Below is a small trained network, with its code and all its weights. Each question gives an input and a class and asks what happens when units are switched off, that is, made to give their printed mean instead of their output.

import numpy as np


def w(rows, s, z=0):
    codes = np.array(rows[::2]) - 128.0
    scale = np.full(codes.shape[1], s)
    scale[-1] = z or s
    return codes * scale


def f(y):
    return np.maximum(y, 0)


def log_softmax(a):
    a = a - a.max(-1, keepdims=True)
    return a - np.log(np.exp(a).sum(-1, keepdims=True))


def net(x, mask):
    res = np.array(x, float).reshape(1, 7) / 4 @ E
    y = f(res @ A[0][:, :-1].T + A[0][:, -1])
    res = res + np.where(mask, y, B[0][:, -1]) @ B[0][:, :-1]
    return log_softmax(res[-1] @ U[:, :-1].T + U[:, -1])


A, B = {}, {}
E = w([
[118,100,198,130,36,221],'x0',
[129,128,129,128,128,128],'x1',
[128,129,128,128,128,127],'x2',
[252,102,77,75,111,141],'x3',
[106,6,100,170,126,104],'x4',
[127,126,132,122,126,122],'x5',
[129,129,125,133,128,130],'x6',
],0.014)
A[0] = w([
[76,114,159,127,117,151,119],'n0',
[99,150,160,166,131,81,183],'n1',
[137,232,157,75,136,151,254],'n2',
[82,153,111,154,144,96,169],'n3',
[62,1,134,184,129,109,154],'n4',
[66,162,119,167,178,80,194],'n5',
[227,124,47,91,188,74,132],'n6',
[48,125,220,158,108,169,131],'n7',
[74,164,113,166,178,63,200],'n8',
[103,160,121,178,151,67,183],'n9',
[81,63,164,179,119,132,121],'n10',
[134,61,79,152,118,99,169],'n11',
[156,68,52,142,146,79,144],'n12',
[68,162,109,159,178,74,194],'n13',
[64,62,188,179,114,143,157],'n14',
[191,198,104,72,155,123,160],'n15',
[102,42,136,159,98,158,85],'n16',
[150,237,138,87,134,144,248],'n17',
[215,88,116,94,61,202,57],'n18',
[140,58,57,144,153,82,156],'n19',
[177,181,87,85,173,93,137],'n20',
[208,84,165,101,61,203,48],'n21',
[195,181,95,94,152,108,220],'n22',
[109,228,193,107,95,168,211],'n23',
[146,214,128,91,166,127,170],'n24',
],0.0092,0.0048)
B[0] = w([
[138,132,111,150,108,152,169],'n0',
[136,118,163,134,152,145,180],'n1',
[98,223,161,187,144,146,245],'n2',
[148,125,156,126,154,124,180],'n3',
[179,107,98,127,105,133,230],'n4',
[156,116,165,128,170,119,211],'n5',
[87,142,51,109,75,145,252],'n6',
[106,150,97,173,69,175,219],'n7',
[168,109,164,111,170,106,216],'n8',
[157,111,160,111,166,116,192],'n9',
[170,112,95,158,94,142,188],'n10',
[110,83,107,70,133,147,192],'n11',
[98,103,88,79,125,153,208],'n12',
[167,114,161,114,166,109,212],'n13',
[162,113,108,156,97,158,209],'n14',
[149,183,107,155,104,102,225],'n15',
[183,117,109,136,114,118,186],'n16',
[131,250,140,194,118,103,244],'n17',
[150,113,179,100,189,63,228],'n18',
[103,95,89,76,129,157,208],'n19',
[145,164,100,146,87,101,214],'n20',
[150,131,196,96,201,94,224],'n21',
[131,187,108,148,107,89,228],'n22',
[73,166,177,161,137,154,240],'n23',
[152,184,125,166,110,121,212],'n24',
],0.012,0.013)
U = w([
[130,154,199,133,199,76,194],'0',
[167,143,78,171,27,127,103],'1',
[184,44,156,84,181,114,226],'2',
[26,92,65,62,80,127,2],'3',
[11,136,159,160,90,221,84],'4',
],0.012,0.0013)

Each question gives the input, the list of numbers given to net, and the class t.
The units are the neurons (one row each of A and B). Each row of codes is followed by its name. A weight is (code - 128) times the scale printed after its matrix; where a second scale follows, it is the last column's (A, B and U).
mask holds one flag per neuron, in row order. A switched-off neuron (its flag False) gives its mean, the last column of its row in B, instead of its output. The means were averaged over made-up inputs and are rounded, as every weight is.
A unit's drop is (log p(t) with every unit on - log p(t) with that unit switched off) / (log p(t) with every unit on - log p(t) with every unit switched off).
The circuit of an input: a set's keep is (log p(t) with only the set's units on - log p(t) with every unit switched off) / (log p(t) with every unit on - log p(t) with every unit switched off). Starting from the 12 units with the biggest drops (on a tie, the unit counted first), units are removed one at a time, each time the one whose removal leaves the highest keep (on an exact tie, the one counted first), for as long as the keep stays at least 0.8.
circuit, biggest first: the units of the circuit, biggest drop first
most important unit: the unit with the biggest drop
k most important neurons: the k neurons with the biggest drops, biggest first
drop of u: that unit's drop, to one decimal
input [-6,1,0,1,-7,2,6], class 1: 4 most important neurons -> (n6, n20, n21, n18)
input [8,4,6,1,-3,8,5], class 0: 2 most important neurons -> (n21, n18)
input [-7,3,-2,2,-2,-3,4], class 1: circuit, biggest first -> (n6)
input [5,0,-6,1,-3,7,-7], class 0: 2 most important neurons -> (n21, n6)
input [1,-1,3,-7,-7,-2,7], class 4: 2 most important neurons -> (n7, n23)
input [8,4,-3,2,8,-6,0], class 2: 2 most important neurons -> (n21, n18)
input [-2,8,3,-5,1,-4,4], class 2: 2 most important neurons -> (n17, n2)
input [1,-3,5,-4,-5,-6,5], class 4: 3 most important neurons -> (n18, n21, n7)
input [1,-3,1,1,0,2,7], class 0: 2 most important neurons -> (n6, n7)
input [1,-8,-1,6,-2,6,-6], class 0: 3 most important neurons -> (n18, n21, n7)
input [5,-6,6,0,-7,-5,3], class 4: drop of n5 -> 0.1
input [7,8,3,2,2,8,8], class 2: drop of n21 -> 0.1
input [-6,7,-8,1,1,8,5], class 3: drop of n6 -> 0.3
input [-8,7,-5,2,5,5,-7], class 3: most important unit -> n6
